Here is a tiny trained network, its code and every weight. The questions are about switching its units off for an input and a target symbol, where a switched-off unit gives its printed mean instead of its output.

import numpy as np


def w(rows, s, z=0):
    codes = np.array(rows[::2]) - 128.0
    scale = np.full(codes.shape[1], s)
    scale[-1] = z or s
    return codes * scale


def norm(h):
    return h / np.sqrt((h * h).mean(-1, keepdims=True) + 1e-5)


def f(y):
    return np.maximum(y, 0)


def softmax(a):
    e = np.exp(a - a.max(-1, keepdims=True))
    return e / e.sum(-1, keepdims=True)


def log_softmax(a):
    a = a - a.max(-1, keepdims=True)
    return a - np.log(np.exp(a).sum(-1, keepdims=True))


def net(x, mask):
    ids = ['αβγδεζθμξπτφω'.index(c) for c in x.split()]
    T = len(ids)
    res = E[ids] + P[:T]
    u = 0
    for l in range(2):
        r = norm(res)
        for j in range(3):
            rows = slice(3 * j, 3 * j + 3)
            q, k, v = (r @ M[l][rows].T for M in (Q, K, V))
            z = softmax(np.where(np.tri(T) > 0, q @ k.T / 3**0.5, -1e9)) @ v
            o = O[l][rows]
            res = res + np.where(mask[u + j], z, o[:, -1]) @ o[:, :-1]
        u += 3
        y = f(norm(res) @ A[l][:, :-1].T + A[l][:, -1])
        res = res + np.where(mask[u : u + 4], y, B[l][:, -1]) @ B[l][:, :-1]
        u += 4
    return log_softmax(norm(res)[-1] @ U[:, :-1].T + U[:, -1])


Q, K, V, O, A, B = {}, {}, {}, {}, {}, {}
E = w([
[130,139,197,156,151,156,115],'α',
[118,189,193,147,160,163,68],'β',
[75,131,183,97,169,126,189],'γ',
[123,91,222,73,100,161,226],'δ',
[122,130,93,162,140,230,82],'ε',
[133,179,130,140,122,2,82],'ζ',
[81,106,73,123,158,171,156],'θ',
[202,118,167,148,34,87,87],'μ',
[99,144,168,155,206,99,127],'ξ',
[109,128,114,172,179,152,106],'π',
[141,111,179,149,84,241,112],'τ',
[126,82,148,129,151,146,157],'φ',
[160,86,63,138,115,2,160],'ω',
],0.015)
P = w([
[98,191,161,196,114,169,227],'0',
[178,158,100,2,142,186,105],'1',
[76,102,193,129,150,143,158],'2',
[50,148,176,159,94,141,181],'3',
[165,116,126,172,154,150,144],'4',
[58,70,167,123,135,128,109],'5',
[61,167,137,164,54,130,175],'6',
[175,211,74,100,156,142,63],'7',
],0.021)
Q[0] = w([
[119,2,160,164,152,110,95],'0.h1',
[236,125,105,102,179,116,127],'0.h1',
[99,118,138,28,143,133,55],'0.h1',
[172,93,153,203,127,144,163],'0.h2',
[123,99,160,115,117,139,141],'0.h2',
[119,159,123,123,77,124,154],'0.h2',
[155,94,132,86,149,133,97],'0.h3',
[91,107,144,126,142,131,111],'0.h3',
[180,113,144,127,179,129,132],'0.h3',
],0.032)
K[0] = w([
[3,126,149,54,132,187,125],'0.h1',
[182,145,126,119,188,208,190],'0.h1',
[103,94,194,188,184,156,115],'0.h1',
[177,186,105,100,153,138,134],'0.h2',
[156,118,103,183,117,134,102],'0.h2',
[123,178,124,123,97,139,169],'0.h2',
[115,119,141,141,174,188,157],'0.h3',
[70,76,117,142,110,126,84],'0.h3',
[114,157,140,101,176,175,143],'0.h3',
],0.03)
V[0] = w([
[162,125,201,32,82,76,208],'0.h1',
[208,177,117,184,110,34,52],'0.h1',
[196,32,142,144,4,239,156],'0.h1',
[129,169,96,149,96,170,101],'0.h2',
[67,93,108,121,114,141,146],'0.h2',
[182,153,87,125,169,149,151],'0.h2',
[172,91,151,162,66,96,97],'0.h3',
[173,137,240,140,80,191,95],'0.h3',
[171,64,106,119,143,55,198],'0.h3',
],0.024)
O[0] = w([
[82,110,87,76,104,160,112,187],'0.h1',
[149,147,188,76,161,154,138,6],'0.h1',
[135,5,108,138,142,135,146,89],'0.h1',
[138,111,149,153,136,157,131,117],'0.h2',
[122,113,95,139,114,132,115,148],'0.h2',
[170,124,142,140,147,127,153,132],'0.h2',
[96,137,141,143,156,124,161,59],'0.h3',
[83,119,153,110,158,182,113,164],'0.h3',
[144,114,115,110,120,75,183,116],'0.h3',
],0.026,0.018)
A[0] = w([
[146,44,84,121,201,95,51,100],'0.n1',
[153,90,166,127,191,128,15,10],'0.n2',
[64,166,132,251,89,114,203,2],'0.n3',
[112,191,159,214,97,89,180,134],'0.n4',
],0.026,0.0039)
B[0] = w([
[169,162,243,83,57,194,125,228],'0.n1',
[197,108,40,146,135,112,200,196],'0.n2',
[57,113,79,218,202,145,33,251],'0.n3',
[151,136,53,136,121,146,253,246],'0.n4',
],0.02,0.012)
Q[1] = w([
[120,125,113,109,155,206,175],'1.h1',
[63,128,159,206,41,148,211],'1.h1',
[88,189,99,188,112,132,174],'1.h1',
[164,146,204,224,126,146,72],'1.h2',
[147,55,126,98,122,130,114],'1.h2',
[196,133,114,137,230,129,169],'1.h2',
[148,169,40,97,73,152,152],'1.h3',
[222,174,98,173,175,132,109],'1.h3',
[107,255,134,78,141,172,108],'1.h3',
],0.029)
K[1] = w([
[138,107,128,143,166,210,121],'1.h1',
[42,117,100,222,6,199,190],'1.h1',
[32,136,42,185,135,174,157],'1.h1',
[209,96,144,176,190,149,13],'1.h2',
[135,34,166,126,72,165,174],'1.h2',
[220,138,133,110,244,115,207],'1.h2',
[91,194,71,165,198,105,68],'1.h3',
[215,186,40,210,125,144,176],'1.h3',
[50,250,172,149,198,136,226],'1.h3',
],0.022)
V[1] = w([
[142,139,180,99,104,50,132],'1.h1',
[191,124,145,69,169,85,61],'1.h1',
[177,97,124,125,95,143,169],'1.h1',
[103,172,138,142,203,131,164],'1.h2',
[80,118,190,171,101,135,142],'1.h2',
[135,141,147,118,141,135,4],'1.h2',
[164,101,139,149,64,137,162],'1.h3',
[89,149,113,162,138,82,153],'1.h3',
[131,107,117,134,174,79,83],'1.h3',
],0.024)
O[1] = w([
[118,89,198,138,151,224,84,4],'1.h1',
[67,75,52,113,177,252,149,25],'1.h1',
[90,224,138,132,161,119,109,104],'1.h1',
[100,85,141,39,109,123,18,100],'1.h2',
[88,225,163,120,105,78,132,114],'1.h2',
[153,201,240,193,176,159,100,113],'1.h2',
[97,172,149,55,103,57,95,122],'1.h3',
[121,158,129,141,102,206,161,156],'1.h3',
[110,97,155,136,107,169,192,113],'1.h3',
],0.011,0.024)
A[1] = w([
[19,90,148,172,156,110,203,70],'1.n1',
[3,141,136,149,173,107,177,173],'1.n2',
[144,159,143,205,122,92,153,3],'1.n3',
[206,162,169,163,134,84,143,195],'1.n4',
],0.04,0.0042)
B[1] = w([
[149,251,187,198,139,122,167,199],'1.n1',
[44,16,148,72,201,71,131,199],'1.n2',
[217,117,141,15,122,144,96,252],'1.n3',
[11,121,134,169,162,104,162,215],'1.n4',
],0.026,0.021)
U = w([
[184,60,164,23,175,123,95,190],'α',
[151,175,150,102,186,196,67,230],'β',
[30,67,89,132,82,126,65,163],'γ',
[49,119,172,164,18,115,146,57],'δ',
[186,28,169,166,129,136,84,204],'ε',
[92,251,144,123,120,109,156,54],'ζ',
[199,181,91,165,38,129,79,97],'θ',
[78,87,189,131,199,128,175,162],'μ',
[120,124,22,2,184,161,116,14],'ξ',
[169,160,72,183,215,167,130,186],'π',
[117,158,141,218,112,188,165,254],'τ',
[178,122,219,107,79,39,97,49],'φ',
[158,117,96,101,109,69,228,92],'ω',
],0.016,0.0057)

Each question gives the input, a string of symbols that net reads in full, and the target symbol t.
The units are the heads (3 rows each of Q, K, V and O) and the neurons (one row each of A and B). Each row of codes is followed by its name. A weight is (code - 128) times the scale printed after its matrix; where a second scale follows, it is the last column's (O, A, B and U).
mask holds one flag per unit, layer by layer, with each layer's heads first. A switched-off unit (its flag False) gives its mean, the last column of its rows in O or B, instead of its output. The means were averaged over made-up inputs and are rounded, as every weight is.
A unit's drop is (log p(t) with every unit on - log p(t) with that unit switched off) / (log p(t) with every unit on - log p(t) with every unit switched off).
k most important neurons: the k neurons with the biggest drops, biggest first
k most important neurons of layer l: the k neurons of layer l with the biggest drops, biggest first
heads that matter: for each layer, one digit per head in row order, 1 if its drop is at least 0.15 and else 0, layers parted by /
input π ω β, target β: 2 most important neurons of layer 1 -> [1.n3 1.n1]
input γ ζ ζ ω φ, target β: heads that matter -> 100 / 100
input ω τ ω γ γ, target ε: most important neuron -> [0.n1]
input π γ γ θ μ, target θ: 2 most important neurons -> [1.n2 0.n4]
input φ γ τ μ α τ γ, target μ: heads that matter -> 001 / 000
input μ γ α φ γ, target θ: 2 most important neurons -> [1.n2 0.n4]
input φ ω π ω τ, target ξ: heads that matter -> 101 / 000
input ζ φ μ φ θ ζ β γ, target φ: heads that matter -> 110 / 000
input γ ζ φ, target φ: 2 most important neurons -> [1.n3 1.n1]
input γ φ β ε π, target δ: 3 most important neurons of layer 0 -> [0.n1 0.n4 0.n3]
input τ ξ θ α γ γ ζ ζ, target θ: heads that matter -> 010 / 010
input π π ζ γ φ τ π φ, target δ: 3 most important neurons of layer 1 -> [1.n4 1.n2 1.n3]
input ω ω φ β ω ε, target ε: 2 most important neurons of layer 0 -> [0.n3 0.n1]
input ξ ω γ μ γ, target ξ: most important neuron of layer 1 -> [1.n1]
input γ π π ω ζ γ θ, target ζ: 2 most important neurons of layer 1 -> [1.n2 1.n4]
input γ μ ξ, target ξ: 2 most important neurons -> [0.n4 0.n3]
input γ α ζ τ ζ, target τ: 2 most important neurons -> [0.n1 1.n3]
input γ ω ω π γ, target ξ: heads that matter -> 101 / 000
input γ δ ω ε μ π, target π: 2 most important neurons of layer 0 -> [0.n3 0.n4]
input γ φ π μ ξ, target δ: 3 most important neurons of layer 0 -> [0.n1 0.n4 0.n3]
input γ ξ φ ζ ξ π, target π: most important neuron of layer 0 -> [0.n3]
input ω π θ, target θ: 2 most important neurons of layer 1 -> [1.n3 1.n2]
